Here is a tiny trained network, its code and every weight. The questions are about switching its units off for an input and a target symbol, where a switched-off unit gives its printed mean instead of its output.

import numpy as np


def w(rows, s, z=0):
    codes = np.array(rows[::2]) - 128.0
    scale = np.full(codes.shape[1], s)
    scale[-1] = z or s
    return codes * scale


def norm(h):
    return h / np.sqrt((h * h).mean(-1, keepdims=True) + 1e-5)


def softmax(a):
    e = np.exp(a - a.max(-1, keepdims=True))
    return e / e.sum(-1, keepdims=True)


def log_softmax(a):
    a = a - a.max(-1, keepdims=True)
    return a - np.log(np.exp(a).sum(-1, keepdims=True))


def net(x, mask):
    ids = ['αεζηξπψω'.index(c) for c in x.split()]
    T = len(ids)
    res = E[ids] + P[:T]
    u = 0
    for l in range(2):
        r = norm(res)
        for j in range(3):
            rows = slice(3 * j, 3 * j + 3)
            q, k, v = (r @ M[l][rows].T for M in (Q, K, V))
            z = softmax(np.where(np.tri(T) > 0, q @ k.T / 3**0.5, -1e9)) @ v
            o = O[l][rows]
            res = res + np.where(mask[u + j], z, o[:, -1]) @ o[:, :-1]
        u += 3
    return log_softmax(norm(res)[-1] @ U[:, :-1].T + U[:, -1])


Q, K, V, O = {}, {}, {}, {}
E = w([
[97,39,112,169,89,113,94,240],'α',
[73,138,124,82,117,233,241,162],'ε',
[58,1,162,123,79,179,177,164],'ζ',
[168,49,21,49,106,160,103,165],'η',
[81,191,29,78,105,143,144,123],'ξ',
[172,99,68,169,116,101,217,95],'π',
[106,117,69,130,127,82,70,123],'ψ',
[96,173,53,107,109,158,163,230],'ω',
],0.0098)
P = w([
[111,93,2,147,154,157,71,147],'0',
[100,76,47,114,171,86,142,162],'1',
[110,160,101,208,145,156,106,134],'2',
[96,133,121,120,134,62,152,146],'3',
[131,145,102,187,91,144,105,128],'4',
[136,123,135,90,110,51,137,152],'5',
[173,134,120,160,79,148,88,126],'6',
[169,146,177,79,109,48,124,151],'7',
[184,166,159,174,56,146,84,129],'8',
[169,167,202,76,79,49,118,129],'9',
[204,126,140,136,41,163,151,154],'10',
],0.011)
Q[0] = w([
[87,110,157,82,200,94,116,99],'L0H0',
[48,135,170,159,212,136,118,84],'L0H0',
[113,129,122,80,80,28,182,175],'L0H0',
[110,130,122,120,170,151,123,114],'L0H1',
[75,126,185,136,151,89,118,94],'L0H1',
[78,140,97,105,102,113,111,159],'L0H1',
[149,149,187,125,156,110,128,112],'L0H2',
[139,113,129,74,87,28,185,166],'L0H2',
[59,151,146,99,255,112,94,98],'L0H2',
],0.013)
K[0] = w([
[116,106,61,188,173,202,92,144],'L0H0',
[78,106,76,167,242,134,156,99],'L0H0',
[187,168,165,176,26,185,101,104],'L0H0',
[108,121,92,150,174,106,154,108],'L0H1',
[117,128,98,147,169,186,135,163],'L0H1',
[201,130,148,181,51,117,176,106],'L0H1',
[124,90,142,146,188,153,111,132],'L0H2',
[177,178,147,168,1,179,84,114],'L0H2',
[79,98,34,195,184,157,149,110],'L0H2',
],0.01)
V[0] = w([
[127,246,27,151,115,141,129,255],'L0H0',
[112,177,94,58,103,154,135,64],'L0H0',
[20,133,147,21,108,211,54,201],'L0H0',
[62,81,108,90,182,123,101,60],'L0H1',
[59,91,91,106,110,77,66,178],'L0H1',
[45,104,75,151,72,102,99,159],'L0H1',
[231,146,99,136,150,122,214,221],'L0H2',
[139,177,117,121,150,158,171,90],'L0H2',
[99,171,105,104,140,17,53,97],'L0H2',
],0.0082)
O[0] = w([
[166,92,128,138,213,158,177,123,254],'L0H0',
[130,94,230,179,175,89,65,119,127],'L0H0',
[96,157,142,254,161,87,185,131,70],'L0H0',
[91,102,139,132,108,127,87,94,116],'L0H1',
[80,132,79,103,109,123,108,135,194],'L0H1',
[136,159,95,89,152,75,182,127,218],'L0H1',
[200,78,121,130,125,212,139,111,223],'L0H2',
[94,70,167,129,84,140,41,110,107],'L0H2',
[136,181,168,68,224,85,125,119,125],'L0H2',
],0.0097,0.0091)
Q[1] = w([
[206,161,211,125,120,230,115,61],'L1H0',
[198,104,49,46,140,153,225,202],'L1H0',
[70,198,159,124,18,168,104,156],'L1H0',
[80,79,181,124,140,114,80,181],'L1H1',
[208,80,136,149,143,132,165,118],'L1H1',
[109,173,200,115,77,68,100,52],'L1H1',
[127,176,163,186,74,109,58,105],'L1H2',
[153,171,182,167,173,253,88,42],'L1H2',
[223,85,107,122,67,68,90,151],'L1H2',
],0.0069)
K[1] = w([
[133,94,200,104,150,16,130,199],'L1H0',
[247,188,198,15,60,171,108,98],'L1H0',
[120,87,86,158,135,52,144,71],'L1H0',
[67,146,49,161,212,165,69,161],'L1H1',
[169,155,207,120,77,119,141,148],'L1H1',
[55,115,103,88,151,196,93,164],'L1H1',
[89,126,66,144,185,149,193,89],'L1H2',
[112,135,93,112,175,165,254,118],'L1H2',
[180,143,214,130,145,183,127,113],'L1H2',
],0.0071)
V[1] = w([
[65,87,98,62,160,171,19,237],'L1H0',
[121,50,101,108,153,106,90,101],'L1H0',
[188,95,53,103,100,144,171,21],'L1H0',
[104,153,133,176,127,171,78,216],'L1H1',
[124,166,220,92,117,194,95,190],'L1H1',
[116,253,132,99,75,116,110,163],'L1H1',
[156,121,149,193,108,75,17,137],'L1H2',
[159,107,156,123,110,151,25,228],'L1H2',
[131,56,117,78,54,63,129,41],'L1H2',
],0.0067)
O[1] = w([
[158,103,120,170,83,103,142,36,193],'L1H0',
[135,171,169,136,66,157,130,114,177],'L1H0',
[161,146,170,95,111,129,92,156,252],'L1H0',
[91,131,139,135,190,133,173,75,80],'L1H1',
[77,100,2,186,145,78,152,121,41],'L1H1',
[136,66,125,156,185,132,146,138,50],'L1H1',
[165,140,60,83,168,180,163,167,45],'L1H2',
[114,154,109,122,183,111,226,134,106],'L1H2',
[149,145,167,144,152,112,116,143,147],'L1H2',
],0.0091,0.011)
U = w([
[81,171,65,184,56,71,115,179,125],'α',
[154,88,116,160,196,238,229,41,23],'ε',
[68,59,152,235,74,140,85,161,121],'ζ',
[131,81,92,30,109,227,41,155,61],'η',
[69,254,136,54,199,117,141,83,102],'ξ',
[219,196,204,120,54,144,148,111,250],'π',
[99,129,195,167,207,77,37,106,175],'ψ',
[120,211,35,102,155,185,227,156,46],'ω',
],0.006,0.0021)

Each question gives the input, a string of symbols that net reads in full, and the target symbol t.
The units are the heads (3 rows each of Q, K, V and O). Each row of codes is followed by its name. A weight is (code - 128) times the scale printed after its matrix; where a second scale follows, it is the last column's (O and U).
mask holds one flag per head, layer by layer. A switched-off head (its flag False) gives its mean, the last column of its rows in O, instead of its output. The means were averaged over made-up inputs and are rounded, as every weight is.
A unit's drop is (log p(t) with every unit on - log p(t) with that unit switched off) / (log p(t) with every unit on - log p(t) with every unit switched off).
The circuit of an input: a set's keep is (log p(t) with only the set's units on - log p(t) with every unit switched off) / (log p(t) with every unit on - log p(t) with every unit switched off). Starting from all 6 units, units are removed one at a time, each time the one whose removal leaves the highest keep (on an exact tie, the one counted first), for as long as the keep stays at least 0.8.
units of the circuit, in order: the units of the circuit, biggest drop first
most important unit: the unit with the biggest drop
which heads matter: for each layer, one digit per head in row order, 1 if its drop is at least 0.15 and else 0, layers parted by /
input π ζ ξ ξ α, target ψ: units of the circuit, in order => (L0H2, L0H0)
input ξ ξ η ψ η, target ξ: which heads matter => 001 / 000
input π ω π π α η ε ε ζ π, target α: which heads matter => 101 / 000
input ψ ω ω π π π ω π ω, target η: which heads matter => 100 / 000
input π ψ π π ε π ψ ψ π α, target η: units of the circuit, in order => (L0H0)
input η ψ π ξ ζ η, target α: units of the circuit, in order => (L0H0, L0H2)
input ξ π ω π π ε π ψ π, target ξ: which heads matter => 001 / 000
input π ξ π η ε α, target ζ: units of the circuit, in order => (L0H2, L0H0)
input η π π ξ α ω, target ω: which heads matter => 101 / 000
input ε ζ ζ η π ω π ω η, target ε: which heads matter => 100 / 000
input π π π π η ε ω, target ζ: which heads matter => 101 / 000
input π ω ψ π ξ ψ ω η, target ε: which heads matter => 101 / 000
input π π ψ α η, target ω: units of the circuit, in order => (L0H0, L0H2)
input ε π ζ ξ, target α: units of the circuit, in order => (L0H0, L0H2)
input α π π ε η π ω ω π ω π, target ε: units of the circuit, in order => (L0H0, L1H0)
input π ζ η ξ α π ω π ψ, target η: which heads matter => 100 / 000
input ψ π η η ζ π α ω, target ω: units of the circuit, in order => (L0H0, L1H2)
input π ζ η η ψ ω η ω ψ ξ α, target ψ: units of the circuit, in order => (L0H0, L0H2)
input ω α ξ, target ω: which heads matter => 100 / 100
input η α π, target ω: which heads matter => 101 / 100
input ξ ω η ξ, target ξ: most important unit => L0H0
input ε π ω ω ω π, target ε: units of the circuit, in order => (L0H0)
